Below is a small trained network, with its code and all its weights. Each question gives an input and a class and asks what happens when units are switched off, that is, made to give their printed mean instead of their output.

import numpy as np


def w(rows, s, z=0):
    codes = np.array(rows[::2]) - 128.0
    scale = np.full(codes.shape[1], s)
    scale[-1] = z or s
    return codes * scale


def f(y):
    return np.maximum(y, 0)


def log_softmax(a):
    a = a - a.max(-1, keepdims=True)
    return a - np.log(np.exp(a).sum(-1, keepdims=True))


def net(x, mask):
    res = np.array(x, float).reshape(1, 5) / 4 @ E
    y = f(res @ A[0][:, :-1].T + A[0][:, -1])
    res = res + np.where(mask, y, B[0][:, -1]) @ B[0][:, :-1]
    return log_softmax(res[-1] @ U[:, :-1].T + U[:, -1])


A, B = {}, {}
E = w([
[55,127,202,46,102],'x0',
[222,155,200,192,132],'x1',
[104,166,143,103,152],'x2',
[33,149,87,185,208],'x3',
[63,117,82,171,5],'x4',
],0.011)
A[0] = w([
[163,146,192,154,86,224],'N0',
[139,38,83,102,78,195],'N1',
[176,91,62,213,98,178],'N2',
[107,216,122,181,158,255],'N3',
[152,38,44,254,63,126],'N4',
[158,169,113,222,187,202],'N5',
[37,124,82,102,179,170],'N6',
[220,135,180,52,101,165],'N7',
[240,117,147,9,92,153],'N8',
[85,165,149,14,74,102],'N9',
[157,90,86,58,88,156],'N10',
[187,178,162,75,135,133],'N11',
],0.012,0.0067)
B[0] = w([
[188,226,173,171,164,200],'N0',
[201,188,84,184,183,196],'N1',
[155,59,50,195,220,229],'N2',
[84,54,207,184,116,223],'N3',
[81,106,114,154,198,248],'N4',
[102,43,185,200,91,244],'N5',
[2,150,117,49,141,226],'N6',
[147,165,121,117,229,221],'N7',
[160,191,110,127,169,232],'N8',
[149,79,92,206,101,202],'N9',
[201,182,93,115,160,181],'N10',
[166,157,33,124,154,187],'N11',
],0.0095,0.015)
U = w([
[80,171,193,163,55,116],'0',
[224,234,168,86,135,70],'1',
[106,150,52,118,234,115],'2',
[162,109,158,231,128,224],'3',
[67,160,65,10,142,210],'4',
[147,72,103,54,88,3],'5',
[11,88,160,56,123,135],'6',
],0.011,0.0046)

Each question gives the input, the list of numbers given to net, and the class t.
The units are the neurons (one row each of A and B). Each row of codes is followed by its name. A weight is (code - 128) times the scale printed after its matrix; where a second scale follows, it is the last column's (A, B and U).
mask holds one flag per neuron, in row order. A switched-off neuron (its flag False) gives its mean, the last column of its row in B, instead of its output. The means were averaged over made-up inputs and are rounded, as every weight is.
A unit's drop is (log p(t) with every unit on - log p(t) with that unit switched off) / (log p(t) with every unit on - log p(t) with every unit switched off).
The circuit of an input: a set's keep is (log p(t) with only the set's units on - log p(t) with every unit switched off) / (log p(t) with every unit on - log p(t) with every unit switched off). Starting from all 12 units, units are removed one at a time, each time the one whose removal leaves the highest keep (on an exact tie, the one counted first), for as long as the keep stays at least 0.8.
units of the circuit, in order: the units of the circuit, biggest drop first
most important unit: the unit with the biggest drop
k most important neurons: the k neurons with the biggest drops, biggest first
drop of u: that unit's drop, to one decimal
input [8,5,-4,4,-8], class 1: units of the circuit, in order : N2, N4
input [3,7,7,6,-1], class 3: most important unit : N6
input [-6,1,3,-3,-3], class 3: 2 most important neurons : N6, N5
input [-8,-5,5,-8,-8], class 1: units of the circuit, in order : N4, N2
input [5,-6,8,1,-7], class 4: 2 most important neurons : N6, N5
input [3,1,-7,0,6], class 2: 3 most important neurons : N5, N3, N4
input [-1,-8,6,-2,0], class 4: 2 most important neurons : N2, N6
input [-6,6,0,-7,-7], class 1: 2 most important neurons : N0, N4
input [5,-7,-6,-8,-7], class 1: 2 most important neurons : N2, N4
input [7,5,0,3,-8], class 1: 2 most important neurons : N2, N4
input [6,0,-4,-4,-7], class 1: 2 most important neurons : N2, N4
input [-2,-1,-4,0,-5], class 3: 2 most important neurons : N6, N4
input [-3,6,2,-8,6], class 2: 2 most important neurons : N2, N4
input [-1,6,8,2,-7], class 3: units of the circuit, in order : N5
input [-3,-1,-8,5,-3], class 3: 2 most important neurons : N5, N7
input [2,2,-2,3,-2], class 3: drop of N2 : -0.3
input [2,-1,-6,2,-2], class 4: drop of N3 : 0.2
input [-6,8,-1,-7,7], class 2: drop of N2 : 0.2
